Below are the code and all the weights of a small trained network. Each question names an input and a class and asks about switching units off, where a switched-off unit gives its printed mean instead of its output.

import numpy as np


def w(rows, s, z=0):
    codes = np.array(rows[::2]) - 128.0
    scale = np.full(codes.shape[1], s)
    scale[-1] = z or s
    return codes * scale


def f(y):
    return np.maximum(y, 0)


def log_softmax(a):
    a = a - a.max(-1, keepdims=True)
    return a - np.log(np.exp(a).sum(-1, keepdims=True))


def net(x, mask):
    res = np.array(x, float).reshape(1, 4) / 4 @ E
    y = f(res @ A[0][:, :-1].T + A[0][:, -1])
    res = res + np.where(mask, y, B[0][:, -1]) @ B[0][:, :-1]
    return log_softmax(res[-1] @ U[:, :-1].T + U[:, -1])


A, B = {}, {}
E = w([
[65,96,100,190,53,122],'x0',
[140,8,123,143,212,115],'x1',
[173,121,100,119,86,37],'x2',
[112,149,23,98,152,127],'x3',
],0.012)
A[0] = w([
[148,75,128,140,168,81,83],'neuron 1',
[140,102,46,105,129,147,55],'neuron 2',
[165,102,168,114,86,87,88],'neuron 3',
[133,186,100,114,105,107,179],'neuron 4',
[123,103,141,104,162,98,107],'neuron 5',
[141,77,115,120,134,140,142],'neuron 6',
[163,199,149,102,54,78,119],'neuron 7',
[94,69,110,141,112,132,144],'neuron 8',
[145,170,116,128,62,167,76],'neuron 9',
[140,84,114,88,105,158,112],'neuron 10',
[196,197,148,33,214,118,51],'neuron 11',
[196,111,78,105,82,42,54],'neuron 12',
[101,77,83,175,41,181,50],'neuron 13',
[221,103,106,125,73,66,62],'neuron 14',
[148,92,145,117,148,117,148],'neuron 15',
[140,120,214,167,110,132,114],'neuron 16',
[157,87,199,179,81,126,124],'neuron 17',
[110,109,135,153,179,140,128],'neuron 18',
[43,146,143,127,183,205,5],'neuron 19',
[61,76,107,160,64,138,83],'neuron 20',
[130,214,146,128,134,156,150],'neuron 21',
[93,181,127,100,88,169,156],'neuron 22',
[124,131,5,72,122,140,109],'neuron 23',
[129,170,165,99,75,102,184],'neuron 24',
[120,148,40,108,161,126,66],'neuron 25',
[99,153,96,120,159,43,63],'neuron 26',
[159,129,200,195,144,62,72],'neuron 27',
[127,31,136,200,226,85,126],'neuron 28',
[109,54,132,105,157,86,99],'neuron 29',
[160,139,109,116,102,68,92],'neuron 30',
[106,132,138,140,140,252,57],'neuron 31',
[214,130,105,79,148,175,48],'neuron 32',
[200,151,139,74,167,144,63],'neuron 33',
[149,105,112,147,142,91,92],'neuron 34',
[89,153,59,139,174,129,56],'neuron 35',
[100,111,53,217,70,125,27],'neuron 36',
[177,117,156,70,150,134,108],'neuron 37',
[170,108,215,117,104,133,96],'neuron 38',
[167,103,92,193,177,141,118],'neuron 39',
[114,179,125,115,101,189,117],'neuron 40',
[110,102,184,99,111,116,75],'neuron 41',
],0.011,0.0016)
B[0] = w([
[132,147,76,151,125,167,190],'neuron 1',
[72,186,128,108,174,134,169],'neuron 2',
[40,75,177,54,182,177,175],'neuron 3',
[133,122,105,159,152,158,186],'neuron 4',
[170,139,85,179,123,151,162],'neuron 5',
[158,168,52,161,155,127,166],'neuron 6',
[170,119,67,186,132,189,222],'neuron 7',
[171,156,94,177,61,82,174],'neuron 8',
[153,153,80,197,134,162,186],'neuron 9',
[116,136,89,143,135,131,141],'neuron 10',
[181,106,153,107,60,64,218],'neuron 11',
[109,30,151,132,182,190,212],'neuron 12',
[179,123,164,100,51,60,194],'neuron 13',
[94,42,157,106,148,179,202],'neuron 14',
[141,161,84,166,127,127,168],'neuron 15',
[27,214,185,96,186,103,194],'neuron 16',
[90,189,138,92,161,104,203],'neuron 17',
[160,115,83,160,136,144,171],'neuron 18',
[117,16,154,99,136,157,193],'neuron 19',
[176,110,128,129,31,31,195],'neuron 20',
[166,121,74,170,146,145,190],'neuron 21',
[163,125,75,171,166,151,191],'neuron 22',
[60,179,200,93,181,100,199],'neuron 23',
[136,147,73,155,142,174,194],'neuron 24',
[36,255,200,95,164,96,179],'neuron 25',
[81,104,180,97,151,150,166],'neuron 26',
[74,163,132,88,170,149,190],'neuron 27',
[146,178,91,164,100,195,253],'neuron 28',
[157,155,85,175,128,162,192],'neuron 29',
[118,85,140,86,144,189,179],'neuron 30',
[87,10,188,96,173,158,195],'neuron 31',
[174,126,156,124,71,60,172],'neuron 32',
[179,87,164,110,46,45,183],'neuron 33',
[133,98,93,152,145,177,161],'neuron 34',
[50,169,176,78,171,111,168],'neuron 35',
[162,111,144,87,71,64,199],'neuron 36',
[168,135,166,157,58,73,173],'neuron 37',
[99,210,164,72,165,73,190],'neuron 38',
[183,161,86,169,138,182,175],'neuron 39',
[167,120,72,185,149,173,182],'neuron 40',
[89,167,122,114,162,99,159],'neuron 41',
],0.007,0.013)
U = w([
[168,170,63,172,129,164,55],'0',
[56,210,160,91,154,95,254],'1',
[183,107,139,116,55,34,230],'2',
[96,4,147,104,155,172,18],'3',
],0.017,0.0007)

Each question gives the input, the list of numbers given to net, and the class t.
The units are the neurons (one row each of A and B). Each row of codes is followed by its name. A weight is (code - 128) times the scale printed after its matrix; where a second scale follows, it is the last column's (A, B and U).
mask holds one flag per neuron, in row order. A switched-off neuron (its flag False) gives its mean, the last column of its row in B, instead of its output. The means were averaged over made-up inputs and are rounded, as every weight is.
A unit's drop is (log p(t) with every unit on - log p(t) with that unit switched off) / (log p(t) with every unit on - log p(t) with every unit switched off).
The circuit of an input: a set's keep is (log p(t) with only the set's units on - log p(t) with every unit switched off) / (log p(t) with every unit on - log p(t) with every unit switched off). Starting from the 12 units with the biggest drops (on a tie, the unit counted first), units are removed one at a time, each time the one whose removal leaves the highest keep (on an exact tie, the one counted first), for as long as the keep stays at least 0.8.
circuit, biggest first: the units of the circuit, biggest drop first
most important unit: the unit with the biggest drop
top k neurons: the k neurons with the biggest drops, biggest first
drop of u: that unit's drop, to one decimal
input [2,1,-8,6], class 3: most important unit : neuron 19
input [0,4,6,5], class 3: top 2 neurons : [neuron 12; neuron 14]
input [-5,-2,-2,-4], class 2: circuit, biggest first : [neuron 11; neuron 33]
input [-6,-7,5,-4], class 0: top 2 neurons : [neuron 7; neuron 24]
input [2,-6,8,1], class 3: circuit, biggest first : [neuron 12; neuron 14]
input [-6,-1,-6,7], class 1: top 2 neurons : [neuron 25; neuron 23]
input [8,0,-6,-7], class 2: top 2 neurons : [neuron 20; neuron 13]
input [-2,2,4,3], class 3: top 3 neurons : [neuron 12; neuron 16; neuron 38]
input [-1,-5,-8,5], class 3: top 2 neurons : [neuron 31; neuron 19]
input [-7,2,2,7], class 1: top 4 neurons : [neuron 25; neuron 23; neuron 2; neuron 35]
input [-8,-6,4,3], class 2: top 2 neurons : [neuron 11; neuron 33]
input [-7,-1,-1,6], class 2: top 4 neurons : [neuron 11; neuron 33; neuron 32; neuron 16]
input [6,2,4,7], class 1: top 2 neurons : [neuron 23; neuron 25]
input [-2,-4,-6,3], class 3: most important unit : neuron 31
input [-4,2,8,-7], class 3: top 2 neurons : [neuron 14; neuron 12]
input [2,-4,6,-7], class 1: drop of neuron 17 : 0.1
input [-3,2,5,7], class 1: drop of neuron 25 : 0.2
input [-5,0,7,5], class 3: drop of neuron 12 : 0.6
